Below is a small trained network, with its code and all its weights. Each question gives an input and a target symbol and asks what happens when units are switched off, that is, made to give their printed mean instead of their output.

import numpy as np


def w(rows, s, z=0):
    codes = np.array(rows[::2]) - 128.0
    scale = np.full(codes.shape[1], s)
    scale[-1] = z or s
    return codes * scale


def f(y):
    return np.maximum(y, 0)


def softmax(a):
    e = np.exp(a - a.max(-1, keepdims=True))
    return e / e.sum(-1, keepdims=True)


def log_softmax(a):
    a = a - a.max(-1, keepdims=True)
    return a - np.log(np.exp(a).sum(-1, keepdims=True))


def net(x, mask):
    ids = ['ΞΩαγθπψ'.index(c) for c in x.split()]
    T = len(ids)
    res = E[ids] + P[:T]
    q, k, v = (res @ M[0].T for M in (Q, K, V))
    z = softmax(np.where(np.tri(T) > 0, q @ k.T / 4**0.5, -1e9)) @ v
    res = res + np.where(mask[0], z, O[0][:, -1]) @ O[0][:, :-1]
    y = f(res @ A[0][:, :-1].T + A[0][:, -1])
    res = res + np.where(mask[1:17], y, B[0][:, -1]) @ B[0][:, :-1]
    return log_softmax(res[-1] @ U[:, :-1].T + U[:, -1])


Q, K, V, O, A, B = {}, {}, {}, {}, {}, {}
E = w([
[141,180,177,116,61,54,81,171,156,192,131],'Ξ',
[76,186,137,99,69,150,233,133,97,192,105],'Ω',
[109,134,145,79,149,112,124,81,168,254,183],'α',
[102,95,126,110,159,84,96,61,204,102,130],'γ',
[229,156,219,126,163,194,99,140,70,136,191],'θ',
[143,155,127,128,65,178,205,145,146,75,127],'π',
[199,173,93,126,112,36,163,163,206,93,121],'ψ',
],0.008)
P = w([
[178,110,190,162,139,122,197,67,120,96,107],'0',
[111,106,127,67,28,103,79,179,176,99,252],'1',
[156,171,135,191,154,117,122,180,221,211,66],'2',
[173,150,240,65,73,101,203,3,134,120,87],'3',
[55,210,51,23,128,129,76,140,71,112,193],'4',
[137,85,134,197,186,197,173,143,205,193,105],'5',
[189,220,192,90,101,115,195,1,141,95,139],'6',
],0.0067)
Q[0] = w([
[159,114,73,233,89,181,177,234,101,127,85],'head 0',
[40,42,4,226,223,93,55,182,86,134,46],'head 0',
[133,186,211,34,50,86,175,3,183,83,162],'head 0',
[155,61,188,207,147,160,150,89,200,112,87],'head 0',
],0.0066)
K[0] = w([
[148,97,146,189,86,173,182,156,138,109,107],'head 0',
[145,45,208,205,121,66,168,59,188,145,77],'head 0',
[75,198,46,2,124,105,70,149,90,79,184],'head 0',
[105,74,94,146,138,162,106,125,161,94,153],'head 0',
],0.0094)
V[0] = w([
[74,136,72,124,68,175,207,121,110,27,88],'head 0',
[92,94,65,113,139,16,105,71,209,90,117],'head 0',
[63,74,124,113,171,170,94,46,114,143,145],'head 0',
[74,152,119,118,106,109,159,148,141,255,108],'head 0',
],0.0077)
O[0] = w([
[180,71,75,90,36,156,128,39,89,116,55,106],'head 0',
[100,114,107,237,119,102,116,85,75,72,143,252],'head 0',
[77,64,255,125,149,62,168,130,83,73,97,101],'head 0',
[37,97,159,201,62,195,119,208,177,244,83,126],'head 0',
],0.0076,0.0025)
A[0] = w([
[127,103,162,83,87,96,185,77,64,153,78,100],'neuron 0',
[87,125,125,91,60,170,85,119,119,133,120,179],'neuron 1',
[122,157,113,149,128,146,135,198,158,189,146,232],'neuron 2',
[141,117,97,137,97,158,89,179,194,175,152,251],'neuron 3',
[74,141,65,142,110,140,115,167,185,185,95,147],'neuron 4',
[118,67,166,152,149,155,169,103,168,132,66,202],'neuron 5',
[107,98,162,208,117,114,158,167,163,144,178,234],'neuron 6',
[90,135,102,135,109,56,9,160,122,74,157,100],'neuron 7',
[107,80,94,85,48,176,85,179,165,142,157,127],'neuron 8',
[3,104,171,191,123,105,96,185,114,115,138,112],'neuron 9',
[174,117,143,88,106,145,165,73,115,144,3,55],'neuron 10',
[171,79,87,105,78,69,123,95,98,75,178,176],'neuron 11',
[144,83,173,156,134,133,163,108,138,113,80,194],'neuron 12',
[79,153,196,73,130,123,139,218,143,158,151,22],'neuron 13',
[148,155,140,200,146,147,133,109,155,190,131,222],'neuron 14',
[127,131,182,192,147,74,145,45,88,64,108,143],'neuron 15',
],0.0067,0.0024)
B[0] = w([
[151,74,199,102,121,90,61,159,87,106,36,181],'neuron 0',
[214,96,95,167,87,91,131,117,114,185,146,171],'neuron 1',
[71,133,188,115,125,122,83,103,60,72,57,211],'neuron 2',
[111,193,187,187,165,83,121,128,93,122,69,212],'neuron 3',
[119,128,222,94,147,61,98,121,75,99,65,192],'neuron 4',
[150,184,139,190,197,137,117,194,183,155,113,193],'neuron 5',
[33,104,131,77,114,208,108,113,110,55,97,215],'neuron 6',
[225,116,186,104,172,142,34,218,165,135,44,183],'neuron 7',
[191,152,116,207,139,47,217,122,136,223,196,172],'neuron 8',
[175,42,3,112,75,207,146,162,205,162,209,187],'neuron 9',
[179,33,104,108,153,185,59,227,211,149,117,178],'neuron 10',
[56,168,128,82,67,156,72,34,62,50,72,219],'neuron 11',
[103,107,172,186,190,108,147,208,135,172,99,188],'neuron 12',
[144,19,48,105,112,145,225,147,180,171,242,172],'neuron 13',
[104,188,80,190,124,205,104,112,130,117,108,207],'neuron 14',
[177,9,94,154,70,90,197,152,124,233,194,253],'neuron 15',
],0.0056)
U = w([
[37,252,228,142,155,153,61,97,73,38,47,255],'Ξ',
[203,122,151,208,171,112,57,230,185,196,87,41],'Ω',
[128,60,19,183,134,205,220,191,198,184,189,59],'α',
[117,80,199,150,99,25,210,100,25,157,133,96],'γ',
[166,165,171,14,181,80,187,144,176,115,183,172],'θ',
[125,38,128,1,79,193,20,129,110,73,96,109],'π',
[138,202,13,155,68,157,155,23,100,152,191,153],'ψ',
],0.0054,0.0016)

Each question gives the input, a string of symbols that net reads in full, and the target symbol t.
The units are the heads (4 rows each of Q, K, V and O) and the neurons (one row each of A and B). Each row of codes is followed by its name. A weight is (code - 128) times the scale printed after its matrix; where a second scale follows, it is the last column's (O, A, B and U).
mask holds one flag per unit, heads first, then neurons. A switched-off unit (its flag False) gives its mean, the last column of its rows in O or B, instead of its output. The means were averaged over made-up inputs and are rounded, as every weight is.
A unit's drop is (log p(t) with every unit on - log p(t) with that unit switched off) / (log p(t) with every unit on - log p(t) with every unit switched off).
The circuit of an input: a set's keep is (log p(t) with only the set's units on - log p(t) with every unit switched off) / (log p(t) with every unit on - log p(t) with every unit switched off). Starting from the 12 units with the biggest drops (on a tie, the unit counted first), units are removed one at a time, each time the one whose removal leaves the highest keep (on an exact tie, the one counted first), for as long as the keep stays at least 0.8.
units of the circuit, in order: the units of the circuit, biggest drop first
unit that matters most: the unit with the biggest drop
top k neurons: the k neurons with the biggest drops, biggest first
drop of u: that unit's drop, to one decimal
input γ γ Ξ γ α, target α: top 2 neurons	neuron 9; neuron 13
input ψ θ ψ γ γ γ Ω, target γ: units of the circuit, in order	head 0; neuron 15
input π π ψ, target Ξ: unit that matters most	neuron 15
input ψ π γ γ π γ α, target π: top 2 neurons	neuron 10; neuron 0
input θ Ξ γ ψ γ γ α, target γ: units of the circuit, in order	head 0; neuron 15
input θ θ Ω, target Ξ: top 2 neurons	neuron 2; neuron 15
input ψ ψ π π π θ, target Ξ: units of the circuit, in order	neuron 15; neuron 9
input γ γ ψ γ γ γ, target α: top 2 neurons	neuron 9; neuron 15
input γ ψ Ω π Ξ, target Ω: units of the circuit, in order	head 0; neuron 7
input γ π π γ, target π: units of the circuit, in order	head 0; neuron 10
input γ α π π, target α: units of the circuit, in order	head 0; neuron 9; neuron 13
input Ω θ γ ψ Ω θ Ξ, target Ω: top 2 neurons	neuron 10; neuron 11
input γ γ θ γ Ω, target γ: top 2 neurons	neuron 8; neuron 4
input π θ θ γ, target θ: units of the circuit, in order	head 0
input π γ θ, target Ξ: top 2 neurons	neuron 15; neuron 2
input π π γ, target Ξ: drop of neuron 15	0.4
input γ γ π γ ψ π γ, target ψ: drop of head 0	0.7
input γ Ω γ θ, target Ω: drop of head 0	0.7
input π θ Ξ γ α, target α: drop of neuron 0	0.1
input θ γ Ξ, target Ξ: unit that matters most	neuron 2
